Below are the code and all the weights of a small trained network. Each question names an input and a class and asks about switching units off, where a switched-off unit gives its printed mean instead of its output.

import numpy as np


def w(rows, s, z=0):
    codes = np.array(rows[::2]) - 128.0
    scale = np.full(codes.shape[1], s)
    scale[-1] = z or s
    return codes * scale


def f(y):
    return np.maximum(y, 0)


def log_softmax(a):
    a = a - a.max(-1, keepdims=True)
    return a - np.log(np.exp(a).sum(-1, keepdims=True))


def net(x, mask):
    res = np.array(x, float).reshape(1, 8) / 4 @ E
    y = f(res @ A[0][:, :-1].T + A[0][:, -1])
    res = res + np.where(mask, y, B[0][:, -1]) @ B[0][:, :-1]
    return log_softmax(res[-1] @ U[:, :-1].T + U[:, -1])


A, B = {}, {}
E = w([
[105,205,79],'x0',
[79,38,161],'x1',
[169,189,151],'x2',
[140,183,68],'x3',
[44,148,146],'x4',
[137,232,248],'x5',
[52,221,59],'x6',
[114,159,2],'x7',
],0.0075)
A[0] = w([
[118,112,75,81],'n0',
[224,146,142,217],'n1',
[42,99,123,175],'n2',
[96,76,5,134],'n3',
[188,83,172,148],'n4',
[197,195,192,254],'n5',
[105,114,60,140],'n6',
[161,77,132,148],'n7',
[69,144,22,151],'n8',
[173,70,160,103],'n9',
[167,90,121,28],'n10',
],0.014,0.0058)
B[0] = w([
[209,180,120,166],'n0',
[88,66,2,197],'n1',
[129,199,167,189],'n2',
[251,134,130,248],'n3',
[73,37,136,198],'n4',
[23,145,33,232],'n5',
[232,209,118,194],'n6',
[133,45,95,184],'n7',
[188,186,142,239],'n8',
[91,46,168,189],'n9',
[141,202,120,152],'n10',
],0.0097,0.013)
U = w([
[112,146,119,201],'0',
[55,245,220,68],'1',
[136,9,185,4],'2',
[135,130,89,155],'3',
[248,160,157,110],'4',
],0.011,0.0044)

Each question gives the input, the list of numbers given to net, and the class t.
The units are the neurons (one row each of A and B). Each row of codes is followed by its name. A weight is (code - 128) times the scale printed after its matrix; where a second scale follows, it is the last column's (A, B and U).
mask holds one flag per neuron, in row order. A switched-off neuron (its flag False) gives its mean, the last column of its row in B, instead of its output. The means were averaged over made-up inputs and are rounded, as every weight is.
A unit's drop is (log p(t) with every unit on - log p(t) with that unit switched off) / (log p(t) with every unit on - log p(t) with every unit switched off).
The circuit of an input: a set's keep is (log p(t) with only the set's units on - log p(t) with every unit switched off) / (log p(t) with every unit on - log p(t) with every unit switched off). Starting from all 11 units, units are removed one at a time, each time the one whose removal leaves the highest keep (on an exact tie, the one counted first), for as long as the keep stays at least 0.8.
circuit, biggest first: the units of the circuit, biggest drop first
k most important neurons: the k neurons with the biggest drops, biggest first
drop of u: that unit's drop, to one decimal
input [2,-6,-5,1,-7,4,-4,-6], class 0: circuit, biggest first	[n5]
input [2,0,5,3,-4,8,8,-5], class 0: circuit, biggest first	[n1; n5]
input [6,-6,-4,-5,5,3,-3,3], class 1: 3 most important neurons	[n3; n1; n7]
input [-2,-8,-6,4,8,2,5,-1], class 1: circuit, biggest first	[n3; n1]
input [-1,-4,6,7,-5,7,7,1], class 0: circuit, biggest first	[n1; n3]
input [-2,0,7,4,-2,1,3,0], class 3: 2 most important neurons	[n1; n2]
input [3,3,7,-4,-2,8,-5,2], class 3: 2 most important neurons	[n5; n1]
input [8,-1,-2,7,8,-4,4,-6], class 4: drop of n1	0.0
input [-6,-5,1,0,-8,-2,-3,6], class 2: drop of n7	0.2
input [8,-6,3,1,0,8,-3,4], class 3: drop of n1	0.4
